Below are the code and all the weights of a small trained network. Each question names an input and a class and asks about switching units off, where a switched-off unit gives its printed mean instead of its output.

import numpy as np


def w(rows, s, z=0):
    codes = np.array(rows[::2]) - 128.0
    scale = np.full(codes.shape[1], s)
    scale[-1] = z or s
    return codes * scale


def f(y):
    return np.maximum(y, 0)


def log_softmax(a):
    a = a - a.max(-1, keepdims=True)
    return a - np.log(np.exp(a).sum(-1, keepdims=True))


def net(x, mask):
    res = np.array(x, float).reshape(1, 3) / 4 @ E
    y = f(res @ A[0][:, :-1].T + A[0][:, -1])
    res = res + np.where(mask, y, B[0][:, -1]) @ B[0][:, :-1]
    return log_softmax(res[-1] @ U[:, :-1].T + U[:, -1])


A, B = {}, {}
E = w([
[126,123,127],'x0',
[55,211,142],'x1',
[139,147,4],'x2',
],0.014)
A[0] = w([
[151,157,136,254],'N1',
[140,79,121,71],'N2',
[248,67,112,61],'N3',
[186,130,185,79],'N4',
[131,97,190,8],'N5',
[133,154,49,42],'N6',
[194,168,102,65],'N7',
[167,106,68,121],'N8',
[182,161,77,67],'N9',
[155,133,184,247],'N10',
],0.015,0.0083)
B[0] = w([
[191,95,50,215],'N1',
[92,156,127,158],'N2',
[101,245,75,238],'N3',
[56,85,158,183],'N4',
[69,100,148,175],'N5',
[98,118,181,190],'N6',
[96,100,137,152],'N7',
[104,73,162,198],'N8',
[60,75,194,174],'N9',
[109,123,74,252],'N10',
],0.012)
U = w([
[57,27,115,3],'0',
[90,252,96,116],'1',
[122,39,25,237],'2',
[249,17,40,208],'3',
],0.014,0.0063)

Each question gives the input, the list of numbers given to net, and the class t.
The units are the neurons (one row each of A and B). Each row of codes is followed by its name. A weight is (code - 128) times the scale printed after its matrix; where a second scale follows, it is the last column's (A, B and U).
mask holds one flag per neuron, in row order. A switched-off neuron (its flag False) gives its mean, the last column of its row in B, instead of its output. The means were averaged over made-up inputs and are rounded, as every weight is.
A unit's drop is (log p(t) with every unit on - log p(t) with that unit switched off) / (log p(t) with every unit on - log p(t) with every unit switched off).
The circuit of an input: a set's keep is (log p(t) with only the set's units on - log p(t) with every unit switched off) / (log p(t) with every unit on - log p(t) with every unit switched off). Starting from all 10 units, units are removed one at a time, each time the one whose removal leaves the highest keep (on an exact tie, the one counted first), for as long as the keep stays at least 0.8.
units of the circuit, in order: the units of the circuit, biggest drop first
unit that matters most: the unit with the biggest drop
top k neurons: the k neurons with the biggest drops, biggest first
drop of u: that unit's drop, to one decimal
input [1,7,8], class 0: unit that matters most => N3
input [-1,-3,2], class 3: units of the circuit, in order => N4; N5
input [-7,5,-1], class 2: top 2 neurons => N3; N1
input [-4,-2,8], class 0: units of the circuit, in order => N9; N6
input [-1,-3,5], class 0: top 2 neurons => N9; N8
input [-7,6,3], class 2: top 2 neurons => N3; N1
input [8,0,-4], class 2: top 2 neurons => N9; N6
input [-1,-4,4], class 0: units of the circuit, in order => N8; N9
input [-6,4,5], class 2: top 4 neurons => N3; N4; N5; N1
input [8,7,-6], class 2: units of the circuit, in order => N3; N10; N6; N9
input [-3,6,-6], class 0: top 3 neurons => N3; N5; N2
input [1,-5,5], class 0: top 3 neurons => N8; N9; N6
input [-2,-6,8], class 0: top 3 neurons => N8; N9; N6
input [-6,-6,-5], class 1: top 2 neurons => N3; N8
input [-5,0,-4], class 2: top neuron => N9
input [-8,-8,-3], class 1: drop of N6 => 0.0
input [2,-6,2], class 1: drop of N3 => 1.0
input [1,-5,-3], class 1: drop of N3 => 0.8
